(in the rows, 128 means zero)
Here are made-up things, facts about them, and rows of numbers that follow some of those facts. Name the thing behind each unnamed row.

Facts:
η: points at; π: is of sort; ζ: refers to; θ: belongs to class
bifu: η rigre brotril; π b; θ j
boplis: π a; ζ skosuk; θ f
papok: π b; ζ kiso; θ h
mebasko: η tuplam; π b; θ i
trenil: π c; ζ grovo; θ f
mitro: π a; ζ trenil; θ e
brutal: η rodir brotril; π b; ζ bigosken; θ j
grisko: π c; ζ klisal; θ h
stotu: π c; θ i
drilis: π b; θ i
grovo: π a; θ i
pligrok: η sanim metom; π c; ζ nitraplen; θ j
givu: π c; ζ klifano; θ d
grabrok: η tuplam; π a; θ h
deple: η brotril; π a; θ f
rigre: π a; θ d
bridronal: π a; ζ truto; θ i
skono: π a; ζ gorom; θ f
trese: η metom; π a; θ h
grisir: η pekek; π c; θ g
klakes: η kiflo neli; π a; θ d
klofu: η metom; π a; θ i
brogran: π a; ζ resko; θ d
stuplal: π b; θ g
foflem: π a; θ i
dogre: η votrem; π a; θ d
flista: π a; ζ menidrem; θ d
kloplok: π a; ζ bradrin; θ e
stabu: η suger metom grisir; π c; ζ tumem; θ g
neli: π a; θ h
kibrim: π b; ζ kodrim; θ i
brotril: η metom; π b; θ g
suger: η metom; π a; ζ bridronal; θ j
toti: η pligrok grapom; π a; ζ brizik; θ d
brogres: π a; ζ flisemo; θ d
truto: π c; ζ flista; θ f
klisal: π c; θ i
brokan: π a; ζ vustan; θ f
stifus: η flona; π a; θ d
fivo: π a; ζ fofu; θ e
fofu: η pekek; π b; ζ latrostem; θ j
kiso: π a; ζ saste; θ j
griskapen: η festa metom; π b; θ d
vutra: η klofu metom pekek; π a; θ e
tredeflor: η tuplam sogikes rerik neli metom; π c; ζ bivun; θ d
bigosken: π a; θ i
trofe: η gozuk; π a; θ e
festa: η kubro; π b; θ j
kloza: η sanim tuplam pligrok; π a; ζ mitro; θ d
naklus: π a; θ h
tegir: π c; θ j
sekon: π a; ζ klolor; θ e
troklil: π c; ζ foflem; θ g
brizik: η rodir sogikes; π b; ζ lobon; θ e
lutin: π a; ζ flefum; θ e
tebin: π c; ζ kloplok; θ f
kiflo: η sukik tuplam rerik; π a; ζ kubro; θ h
klodrilen: π c; ζ rigre; θ f
flefum: π a; ζ skono; θ h
skosuk: π c; ζ zoklenuk; θ i
kluser: π a; ζ pligrok; θ h
menidrem: π b; ζ nagan; θ d
fedo: π a; ζ suger; θ e
plusem: π b; ζ tegir; θ j
ploril: π a; ζ peklel; θ j
skobri: η festa; π a; θ g
pagos: π a; θ f
guviskas: π a; ζ flipe; θ j
lalon: π a; ζ sogaplak; θ d
sopu: π c; θ e
topor: π c; ζ pogro; θ d
klesak: π a; ζ tredeflor; θ h
sagin: π b; ζ topor; θ h
doplopon: η rigre; π b; θ e
febir: π a; ζ tebin; θ j
tuvi: π a; θ d
peklel: π a; θ e
tumem: π c; ζ magek; θ d
sanim: η kubro; π a; θ i
nitraplen: π b; ζ boplis; θ h
drustibre: π c; ζ sagin; θ i
grepim: π b; ζ kloza; θ h
klifano: η fogra; π a; ζ povak; θ e
flisemo: η tuplam pekek; π c; ζ ridi; θ d
dredor: η sogikes; π c; θ e
moplen: π a; ζ grisko; θ f
kodrim: π a; ζ klolo; θ d
tuplam: η brotril metom; π a; θ f
truflom: π c; ζ fledugru; θ f
fogra: π b; θ g
metom: π a; θ f
ridi: π c; ζ brogran; θ d
klubi: η grisir; π c; θ d
sogaplak: π a; θ e
bunalu: π c; ζ grubafar; θ e
brustak: π a; ζ gopu; θ f
sogikes: η deple; π a; θ f
gorom: π c; ζ toti; θ f
flopluk: π b; θ j
lobon: π a; ζ klodrilen; θ h
padrik: π c; θ g
pekek: η rodir metom; π a; ζ brutal; θ h
grapom: π b; θ e
gopu: π a; θ d
nagan: π a; θ g
pligu: π a; θ e
bivun: π c; ζ fedo; θ g
plostadro: π a; ζ vogru; θ f
skulo: η rerik; π c; θ j
famas: π a; ζ keres; θ h
rodir: η metom; π a; θ j
votrem: η brotril metom; π a; θ i
fepa: π a; ζ brustak; θ h
drupos: η kubro dogre griskapen; π c; θ i
fledugru: π b; ζ lutin; θ f
grubafar: π b; ζ piro; θ j
maplo: π a; ζ klesak; θ h
latrostem: η fofu metom; π a; ζ sukik; θ g
drizon: π c; ζ mebasko; θ e
flipe: π a; θ g
keres: π c; θ e
saste: π a; ζ ploril; θ i
dakladras: π a; ζ febir; θ d
kubro: η rerik metom; π a; ζ lalon; θ j
peklur: π b; θ d
drudrik: π c; θ j
zoklenuk: π c; ζ papok; θ g
plusten: η bifu; π a; θ e
moston: π a; ζ stabu; θ i
gitral: π b; θ d
nivel: π b; ζ skobri; θ j
klolor: η suger fofu; π b; ζ guviskas; θ h
bradrin: π b; ζ stotu; θ f
piro: π a; ζ peguk; θ j
flona: η padrik; π b; θ h
resko: π c; ζ plostadro; θ g
klolo: π b; ζ nivel; θ d
pogro: π c; ζ klofu; θ f
magek: π a; θ g
peguk: π b; ζ troklil; θ f
digra: π b; ζ sekon; θ g
vustan: η rodir sogikes; π b; ζ kibrim; θ i
gobrik: η sogikes fofu klolo; π a; θ g
zigik: π a; θ e
gratrim: η deple; π b; θ g
rerik: η metom; π a; θ d
sukik: π a; θ e
vogru: π a; ζ pekek; θ j
gozuk: η festa metom; π b; θ g
povak: π a; ζ plusem; θ h

Some things and their rows:
[115 112 128 136 125 122 126 127 141 133 125 115 134 125 143 126 127 118
 124 137 159 116 166 129 138 110 128 124 121 131 138 137 114 125 113 127]: saste
[132 137 123 124 134 120 128 128 125 127 121 118 110 131 124 127 127 119
 131 118 114 127 125 121 126 113 124 148 155 126 141 136 126 120 136 134]: flona
[127 111 125 125 127 126 139 125 125 127 137 117 130 125 125 127 127 117
 125 133 134 129 126 131 126 117 126 125 134 126 132 130 116 121 111 127]: topor
[127 111 126 125 127 126 139 125 126 127 137 117 132 125 125 127 127 118
 125 133 134 129 126 131 126 119 125 126 134 126 132 130 116 120 112 127]: ridi
[114 124 127 138 128 121 122 131 133 127 126 118 122 125 129 127 127 122
 130 137 112 124 126 121 125 114 126 145 127 125 138 125 136 120 151 127]: dogre
[115 190 145 128 127 151 118 134 126 127 119 149 109 135 131 135 128 156
 130 131 148 116 126 129 125 190 140 121 117 130 120 128 117 165 133 129]: gratrim
[143 112 124 125 127 127 144 125 124 126 121 127 114 125 124 127 127 118
 125 117 138 132 124 133 125 140 125 121 122 126 120 125 129 127 112 127]: bunalu
[139 134 124 130 138 133 124 130 134 135 120 160 113 134 123 136 128 152
 140 116 113 133 124 132 125 118 123 121 144 132 122 126 118 121 152 137]: bifu
[115 144 132 129 127 126 123 140 126 130 143 113 112 126 138 127 126 122
 132 156 136 121 141 126 128 123 140 131 121 127 145 147 117 121 136 135]: stotu
[121 112 128 125 138 130 117 127 136 126 128 117 117 131 132 128 127 140
 147 144 120 115 126 120 125 182 124 159 120 126 118 123 158 121 178 126]: metom
[129 111 124 125 127 120 131 124 126 127 133 118 122 125 124 127 128 118
 125 123 114 122 126 123 128 110 124 130 140 126 123 127 123 120 112 127]: famas
[136 112 126 125 127 127 142 125 125 126 126 118 116 125 125 127 128 118
 125 122 138 129 125 132 126 137 125 122 123 126 121 125 124 123 112 127]: pogro
[156 111 123 125 125 120 130 125 127 133 120 145 138 125 124 127 127 133
 125 116 130 128 126 136 139 108 123 121 138 135 119 125 126 127 128 127]: ploril
[135 110 123 125 126 125 141 125 128 127 119 124 125 129 125 126 128 117
 126 116 140 117 132 127 130 109 123 137 155 126 142 127 115 121 112 127]: nitraplen
[115 113 131 125 127 133 126 125 126 128 151 114 136 127 136 127 127 118
 125 150 153 129 142 135 132 121 137 122 121 128 144 140 115 122 112 129]: drustibre
[128 189 132 124 127 137 119 133 125 127 120 117 103 134 142 129 127 147
 125 118 174 117 126 122 125 200 135 122 117 135 119 127 128 164 146 127]: fogra
[143 113 124 125 127 126 144 125 124 126 121 129 113 125 124 127 128 119
 125 117 136 131 124 133 125 140 125 122 122 126 120 125 130 127 112 127]: drizon
[114 113 128 139 135 124 121 129 141 127 133 116 115 125 132 128 127 126
 135 139 112 120 126 121 125 137 125 149 124 126 131 125 134 119 162 127]: rerik
[113 137 137 141 127 133 116 136 145 134 138 116 141 128 137 127 127 133
 132 159 114 119 142 124 126 113 138 135 120 126 151 132 118 121 147 127]: votrem

Which thing is each row?
No name comes twice in this set of rows, the named rows included.
[115 156 126 124 127 129 117 133 127 131 132 114 111 135 138 127 126 126
 129 139 136 123 140 121 128 119 134 142 126 131 159 147 115 121 134 134] : drilis
[125 159 131 123 126 145 124 125 125 127 120 120 110 133 137 127 127 139
 124 117 183 130 126 134 126 188 135 120 117 135 119 125 116 172 112 127] : digra
[115 118 124 124 126 136 118 124 131 130 140 115 125 135 135 126 127 119
 125 132 154 133 140 129 134 116 132 128 121 133 158 140 114 122 111 128] : kibrim
[115 191 152 134 125 143 117 135 125 126 119 167 113 128 125 132 129 155
 129 152 132 115 126 129 126 139 151 121 116 126 117 126 137 162 129 127] : gobrik
[115 141 125 125 127 126 116 124 126 127 174 113 166 124 138 127 126 135
 124 154 119 120 135 130 139 115 128 128 120 136 132 137 114 120 109 127] : bridronal
[137 109 123 128 126 124 144 128 132 127 118 126 127 128 127 127 128 117
 126 116 147 117 141 127 132 109 123 139 158 126 144 127 114 121 113 127] : papok
[120 146 134 148 133 120 133 127 127 127 121 156 110 125 124 133 133 130
 130 122 112 116 125 123 124 118 125 122 121 126 120 125 129 124 141 127] : plusten
[124 195 133 124 127 138 120 134 125 127 119 118 106 133 140 130 127 146
 124 117 166 122 126 125 126 189 137 122 118 133 119 129 126 165 141 127] : stuplal
[137 111 124 125 127 147 123 125 134 130 120 179 182 137 123 132 130 149
 134 116 113 141 124 143 132 113 124 120 140 127 122 125 116 125 113 131] : brutal
[125 111 131 123 127 121 127 123 126 127 143 130 108 138 123 127 136 116
 125 120 133 148 124 123 125 113 127 121 121 131 120 125 157 130 126 127] : skono
[125 153 127 131 138 128 135 128 126 127 120 152 108 128 124 133 132 131
 130 117 114 118 124 123 125 142 124 123 128 126 122 128 118 127 135 133] : doplopon
[114 130 124 125 127 136 120 134 127 127 120 118 138 132 129 127 127 125
 128 123 112 148 125 122 126 136 125 155 137 125 169 125 132 120 146 129] : griskapen
[146 112 123 123 127 137 116 124 125 127 145 140 251 124 124 127 127 167
 129 134 112 134 123 137 145 117 123 122 121 130 119 124 129 120 111 126] : suger

Now the same things, written a new way:
Named rows:
[134 126 140 148 131 116 132 126 116 174 136 150 119 119 136]: foflem
[142 138 137 123 118 154 122 132 152 103 130 105 109 142 121]: dredor
[115 131 145 128 124  92 133 133 108  93 133 126 129 140 132]: klesak
[126 118 128 137 125 129 142 102 133 159 131 126 132 127 137]: resko
[131 120 126 136 125 128 125 127 127 175 138 147 132 117 140]: flipe
[125 136 115 124 145 138 121 142 150 100 121 110 128 146 131]: klolo
[132 132 139 129 156 137 110 132 124  95 123 121 107 127 109]: klolor
[137 104  89 128 152 146 123 126 140 119 125 106 132 126 133]: fofu
[136 121 127 137 123 124 124 125 126 171 138 145 133 119 137]: magek
[150 127 125 146 128 120 110 138 134 182 147 131 138 117 135]: nagan
[121 139 139 117 114 129 141 117 140 113 123 123 143 139 128]: drizon
[162  85 124 139 149 155 121 122 126 141 124 125 125 116 119]: gozuk
[152 101  86 121 129 136 133 138 129 126 129 109 125 121 134]: rodir
[159 122  85 113 116 186 175  90 125 113 105 161 119 110 112]: pligrok
[100 141 142 132 143 108 133 125 115 100 117 138 133 138 127]: grepim
[160 156 143 122 177  81 132 123 144 119 117 135 118 138 131]: flona
[115 143 124 115 116 122 125 134 133 113 132 133 142 134 128]: tuvi
[114 139 139 137 143 120 129 128 125 127 121 140 135 133 128]: bradrin
[121 128 139 127 118 111 139 127 117 118 127 144 129 132 135]: moplen

Which thing is each row?
No name comes twice in this set of rows, the named rows included.
[135 101  89 123 143 143 119 125 126 125 117 105 145 116 121] : festa
[172 100 125 131 131 142 116 131 122 168 133 133 121 105 117] : skobri
[170 119 138 110 121 151 105 144 133 105 128 123 110 125 107] : vutra
[115 145 140 120 113 129 135 124 145 126 124 117 139 140 124] : sopu
[134 105 145 144 129 111 148 112 106 145 131 154 121 127 144] : moston
[161  98 121 138 135 143 141 117 136 152 124 107 114 123 129] : grisir
[147  87 114 147 143 157 141 136 136 141 120 118 123 135 133] : brotril
[141 121 132 124 131 133 129 146 139 119 109 121 144 139 112] : grapom
[158 110 111 116 119 130 137 155 129 114 118 105 128 133 113] : rerik
[121 126 145 122 123  92 135 123 105  77 130 126 128 144 134] : maplo
[161 100 114 138 125 110 165 167 119 134 101 104 117 145 125] : metom

